Here is a tiny trained network, its code and every weight. The questions are about switching its units off for an input and a class, where a switched-off unit gives its printed mean instead of its output.

import numpy as np


def w(rows, s, z=0):
    codes = np.array(rows[::2]) - 128.0
    scale = np.full(codes.shape[1], s)
    scale[-1] = z or s
    return codes * scale


def f(y):
    return np.maximum(y, 0)


def log_softmax(a):
    a = a - a.max(-1, keepdims=True)
    return a - np.log(np.exp(a).sum(-1, keepdims=True))


def net(x, mask):
    res = np.array(x, float).reshape(1, 5) / 4 @ E
    y = f(res @ A[0][:, :-1].T + A[0][:, -1])
    res = res + np.where(mask, y, B[0][:, -1]) @ B[0][:, :-1]
    return log_softmax(res[-1] @ U[:, :-1].T + U[:, -1])


A, B = {}, {}
E = w([
[71,175,101,129,91,214,152,123,46,127,149],'x0',
[135,116,114,103,171,133,178,114,146,123,123],'x1',
[184,148,185,115,129,183,89,82,76,177,81],'x2',
[73,168,140,99,186,178,119,250,173,143,76],'x3',
[127,153,74,123,129,111,115,62,185,139,35],'x4',
],0.014)
A[0] = w([
[192,66,250,69,131,141,169,227,62,145,201,7],'n0',
[177,196,119,156,112,108,174,122,142,170,27,169],'n1',
[180,19,219,133,184,69,49,137,207,87,97,65],'n2',
[125,140,70,83,119,132,79,98,132,106,30,3],'n3',
[160,182,254,110,200,99,131,86,21,203,60,49],'n4',
[97,146,133,63,169,210,70,216,195,141,111,33],'n5',
],0.0074,0.0042)
B[0] = w([
[95,106,95,70,63,133,83,122,236,124,174,235],'n0',
[84,115,71,139,139,109,102,110,189,164,119,198],'n1',
[126,104,70,144,152,204,95,167,113,33,110,247],'n2',
[155,150,167,69,100,143,93,118,172,99,128,178],'n3',
[89,172,180,210,145,86,192,150,115,106,173,220],'n4',
[209,3,129,125,141,89,157,92,94,115,107,246],'n5',
],0.012)
U = w([
[113,135,134,92,120,131,88,116,201,178,146,98],'0',
[215,70,145,117,123,91,119,78,81,145,152,80],'1',
[127,130,110,146,158,146,113,138,136,168,154,246],'2',
[97,141,116,128,145,246,124,135,91,101,118,99],'3',
[69,154,139,171,165,43,161,176,151,127,142,94],'4',
],0.014,0.012)

Each question gives the input, the list of numbers given to net, and the class t.
The units are the neurons (one row each of A and B). Each row of codes is followed by its name. A weight is (code - 128) times the scale printed after its matrix; where a second scale follows, it is the last column's (A, B and U).
mask holds one flag per neuron, in row order. A switched-off neuron (its flag False) gives its mean, the last column of its row in B, instead of its output. The means were averaged over made-up inputs and are rounded, as every weight is.
A unit's drop is (log p(t) with every unit on - log p(t) with that unit switched off) / (log p(t) with every unit on - log p(t) with every unit switched off).
The circuit of an input: a set's keep is (log p(t) with only the set's units on - log p(t) with every unit switched off) / (log p(t) with every unit on - log p(t) with every unit switched off). Starting from all 6 units, units are removed one at a time, each time the one whose removal leaves the highest keep (on an exact tie, the one counted first), for as long as the keep stays at least 0.8.
units of the circuit, in order: the units of the circuit, biggest drop first
most important unit: the unit with the biggest drop
k most important neurons: the k neurons with the biggest drops, biggest first
drop when u is switched off: that unit's drop, to one decimal
input [-4,-8,-6,1,4], class 2: units of the circuit, in order	n4, n0
input [6,-6,-5,5,1], class 2: units of the circuit, in order	n2, n5
input [7,2,6,1,7], class 0: most important neuron	n2
input [-1,1,4,2,-1], class 4: units of the circuit, in order	n4, n2
input [3,7,8,1,8], class 0: 2 most important neurons	n3, n1
input [1,3,0,4,0], class 1: units of the circuit, in order	n5, n2, n0
input [4,7,6,6,6], class 2: 3 most important neurons	n1, n0, n4
input [-7,-8,-7,2,-1], class 2: 2 most important neurons	n4, n2
input [2,1,0,-3,-6], class 0: 2 most important neurons	n0, n5
input [-4,-3,0,0,-2], class 3: units of the circuit, in order	n2, n5, n1
input [-8,-4,-3,6,6], class 3: 2 most important neurons	n2, n0
input [4,8,2,-4,-6], class 2: 4 most important neurons	n5, n3, n2, n1
input [2,2,-1,3,2], class 1: units of the circuit, in order	n2, n0, n4
input [-4,-4,-4,6,1], class 1: most important neuron	n5
input [8,8,-6,-6,-7], class 2: units of the circuit, in order	n2, n5, n4
input [-3,-3,3,6,-5], class 1: 2 most important neurons	n5, n1
input [5,-6,4,4,6], class 0: 3 most important neurons	n2, n3, n1
input [3,-6,7,-4,0], class 4: units of the circuit, in order	n4, n5
input [-6,8,8,6,7], class 2: 3 most important neurons	n1, n2, n4
input [3,-6,8,6,3], class 4: 2 most important neurons	n4, n1
input [-7,8,7,-5,-1], class 2: 2 most important neurons	n2, n5
input [8,8,0,5,-5], class 2: 3 most important neurons	n2, n5, n0
input [-3,4,-1,4,3], class 1: units of the circuit, in order	n5, n0
input [3,1,2,4,8], class 0: most important unit	n3
input [-8,-3,8,0,3], class 3: drop when n2 is switched off	1.2
input [-3,7,2,-5,-5], class 2: drop when n0 is switched off	0.1
input [1,-1,7,6,6], class 4: units of the circuit, in order	n4
input [-8,6,8,-2,0], class 3: drop when n2 is switched off	1.0
